Below are the code and all the weights of a small trained network. Each question names an input and a class and asks about switching units off, where a switched-off unit gives its printed mean instead of its output.

import numpy as np


def w(rows, s, z=0):
    codes = np.array(rows[::2]) - 128.0
    scale = np.full(codes.shape[1], s)
    scale[-1] = z or s
    return codes * scale


def norm(h):
    return h / np.sqrt((h * h).mean(-1, keepdims=True) + 1e-5)


def f(y):
    return np.maximum(y, 0)


def log_softmax(a):
    a = a - a.max(-1, keepdims=True)
    return a - np.log(np.exp(a).sum(-1, keepdims=True))


def net(x, mask):
    res = np.array(x, float).reshape(1, 7) / 4 @ E
    u = 0
    for l in range(4):
        y = f(norm(res) @ A[l][:, :-1].T + A[l][:, -1])
        res = res + np.where(mask[u : u + 9], y, B[l][:, -1]) @ B[l][:, :-1]
        u += 9
    return log_softmax(norm(res)[-1] @ U[:, :-1].T + U[:, -1])


A, B = {}, {}
E = w([
[191,141,107,94,254,104,203],'x0',
[129,129,127,129,125,128,131],'x1',
[114,116,129,113,132,252,163],'x2',
[132,132,128,128,126,130,124],'x3',
[129,130,125,129,128,130,125],'x4',
[131,129,130,130,126,126,132],'x5',
[220,14,142,158,106,137,118],'x6',
],0.0071)
A[0] = w([
[56,178,164,129,132,159,93,7],'L0N0',
[61,154,116,109,94,148,98,35],'L0N1',
[130,130,130,143,183,173,167,2],'L0N2',
[111,117,110,112,133,253,156,162],'L0N3',
[167,111,179,103,138,126,158,79],'L0N4',
[93,163,76,121,201,150,154,62],'L0N5',
[96,122,155,101,132,145,116,21],'L0N6',
[55,162,113,127,155,205,154,7],'L0N7',
[118,108,130,131,172,149,123,74],'L0N8',
],0.006,0.0027)
B[0] = w([
[163,126,36,118,37,115,189,185],'L0N0',
[129,107,57,184,49,148,166,190],'L0N1',
[173,129,135,3,114,118,143,159],'L0N2',
[135,166,210,142,111,230,172,252],'L0N3',
[143,150,10,145,103,138,105,156],'L0N4',
[154,173,183,23,145,116,115,191],'L0N5',
[160,187,110,182,107,137,100,133],'L0N6',
[164,206,186,33,78,81,166,188],'L0N7',
[181,168,97,99,110,138,114,142],'L0N8',
],0.0043,0.0045)
A[1] = w([
[86,168,109,146,93,132,94,49],'L1N0',
[61,197,135,112,104,118,117,101],'L1N1',
[147,123,57,111,101,109,120,88],'L1N2',
[97,191,119,79,190,99,170,6],'L1N3',
[28,184,170,121,118,121,102,98],'L1N4',
[83,113,139,142,98,92,114,34],'L1N5',
[165,93,149,103,254,130,136,104],'L1N6',
[162,143,163,119,145,121,128,140],'L1N7',
[118,127,86,143,114,120,111,56],'L1N8',
],0.0084,0.0017)
B[1] = w([
[155,52,116,120,173,100,194,210],'L1N0',
[207,52,15,193,124,110,179,254],'L1N1',
[103,107,108,104,134,65,89,162],'L1N2',
[16,163,226,148,183,144,16,245],'L1N3',
[235,80,87,172,109,116,194,246],'L1N4',
[172,116,95,23,141,128,125,179],'L1N5',
[99,144,26,191,2,112,191,244],'L1N6',
[121,173,94,153,116,109,106,177],'L1N7',
[152,103,128,76,166,104,118,151],'L1N8',
],0.0053,0.0046)
A[2] = w([
[103,50,185,143,62,140,2,171],'L2N0',
[122,45,131,159,39,141,94,231],'L2N1',
[171,146,126,118,106,253,167,88],'L2N2',
[90,86,227,160,146,209,63,6],'L2N3',
[125,145,121,112,108,82,221,27],'L2N4',
[43,168,229,93,176,225,159,185],'L2N5',
[117,97,210,106,117,246,158,97],'L2N6',
[18,163,185,124,247,64,35,16],'L2N7',
[102,153,101,157,146,197,192,41],'L2N8',
],0.0059,0.0013)
B[2] = w([
[116,156,166,75,205,127,109,198],'L2N0',
[110,183,129,106,221,135,109,254],'L2N1',
[103,97,140,163,94,195,144,250],'L2N2',
[95,67,115,184,185,72,38,158],'L2N3',
[118,88,168,163,109,101,71,187],'L2N4',
[215,82,142,78,149,2,66,201],'L2N5',
[42,105,43,209,162,85,82,222],'L2N6',
[58,202,113,197,96,228,122,190],'L2N7',
[161,119,183,81,110,155,146,192],'L2N8',
],0.0066,0.0052)
A[3] = w([
[173,103,128,151,59,251,253,1],'L3N0',
[148,129,242,26,159,71,54,19],'L3N1',
[88,99,141,126,155,150,119,65],'L3N2',
[136,188,204,47,172,161,154,71],'L3N3',
[154,114,163,114,168,84,105,90],'L3N4',
[136,145,164,24,156,119,102,85],'L3N5',
[193,107,80,152,135,115,159,128],'L3N6',
[173,112,122,138,62,98,153,191],'L3N7',
[142,83,59,140,132,47,172,21],'L3N8',
],0.0063,0.0028)
B[3] = w([
[81,219,238,108,91,209,254,253],'L3N0',
[208,220,189,36,160,169,241,184],'L3N1',
[146,104,145,135,163,103,109,146],'L3N2',
[202,46,141,68,181,73,60,167],'L3N3',
[115,179,126,77,81,158,164,160],'L3N4',
[210,103,147,57,153,104,144,167],'L3N5',
[111,106,131,130,57,95,129,205],'L3N6',
[115,61,131,151,110,150,133,209],'L3N7',
[138,93,88,105,73,79,46,207],'L3N8',
],0.0062,0.0051)
U = w([
[153,69,36,151,53,39,104,211],'0',
[195,160,178,9,197,108,114,176],'1',
[119,122,158,140,51,208,228,174],'2',
[86,54,153,177,211,176,19,15],'3',
[49,246,96,182,179,92,92,3],'4',
],0.012,0.002)

Each question gives the input, the list of numbers given to net, and the class t.
The units are the neurons (one row each of A and B). Each row of codes is followed by its name. A weight is (code - 128) times the scale printed after its matrix; where a second scale follows, it is the last column's (A, B and U).
mask holds one flag per neuron, layer by layer. A switched-off neuron (its flag False) gives its mean, the last column of its row in B, instead of its output. The means were averaged over made-up inputs and are rounded, as every weight is.
A unit's drop is (log p(t) with every unit on - log p(t) with that unit switched off) / (log p(t) with every unit on - log p(t) with every unit switched off).
The circuit of an input: a set's keep is (log p(t) with only the set's units on - log p(t) with every unit switched off) / (log p(t) with every unit on - log p(t) with every unit switched off). Starting from the 12 units with the biggest drops (on a tie, the unit counted first), units are removed one at a time, each time the one whose removal leaves the highest keep (on an exact tie, the one counted first), for as long as the keep stays at least 0.8.
units of the circuit, in order: the units of the circuit, biggest drop first
unit that matters most: the unit with the biggest drop
top k neurons: the k neurons with the biggest drops, biggest first
top k neurons in layer l: the k neurons of layer l with the biggest drops, biggest first
drop of u: that unit's drop, to one decimal
input [3,0,-8,0,7,-2,0], class 4: top 2 neurons => [L1N1 L1N4]
input [5,-3,-5,1,0,-1,2], class 0: units of the circuit, in order => [L1N6]
input [1,-3,5,8,-5,-6,-8], class 1: units of the circuit, in order => [L2N5 L1N6]
input [-7,6,4,-7,3,7,1], class 3: top 4 neurons => [L1N6 L2N6 L2N1 L2N3]
input [8,-3,-3,2,-4,0,-2], class 4: top 2 neurons => [L1N3 L1N6]
input [7,-4,-1,-3,-8,-1,1], class 0: top 2 neurons => [L1N6 L2N1]
input [-1,0,8,3,2,1,6], class 3: top 2 neurons => [L2N6 L2N3]
input [7,0,0,2,-2,5,4], class 0: top 2 neurons in layer 2 => [L2N2 L2N7]
input [-8,1,0,8,0,3,-8], class 0: top 2 neurons in layer 0 => [L0N3 L0N0]
input [6,-7,1,5,-1,-6,8], class 2: top 3 neurons => [L3N0 L2N5 L2N6]
input [0,4,0,-7,-6,-1,-8], class 0: top 2 neurons => [L1N1 L1N4]
input [4,-4,0,2,8,7,1], class 0: top 2 neurons => [L1N6 L0N3]
input [0,5,2,1,8,5,1], class 3: top 2 neurons in layer 2 => [L2N6 L2N2]
input [-6,-1,0,-8,-4,3,5], class 1: unit that matters most => L2N0
input [5,-6,0,6,1,0,-1], class 4: top 2 neurons in layer 1 => [L1N3 L1N6]
input [6,-5,-1,-8,-4,-7,6], class 0: drop of L0N3 => 0.2
input [8,-5,-1,-4,-8,0,8], class 0: drop of L0N3 => 0.2
input [8,-7,-5,4,0,-8,-1], class 4: drop of L1N3 => 0.9
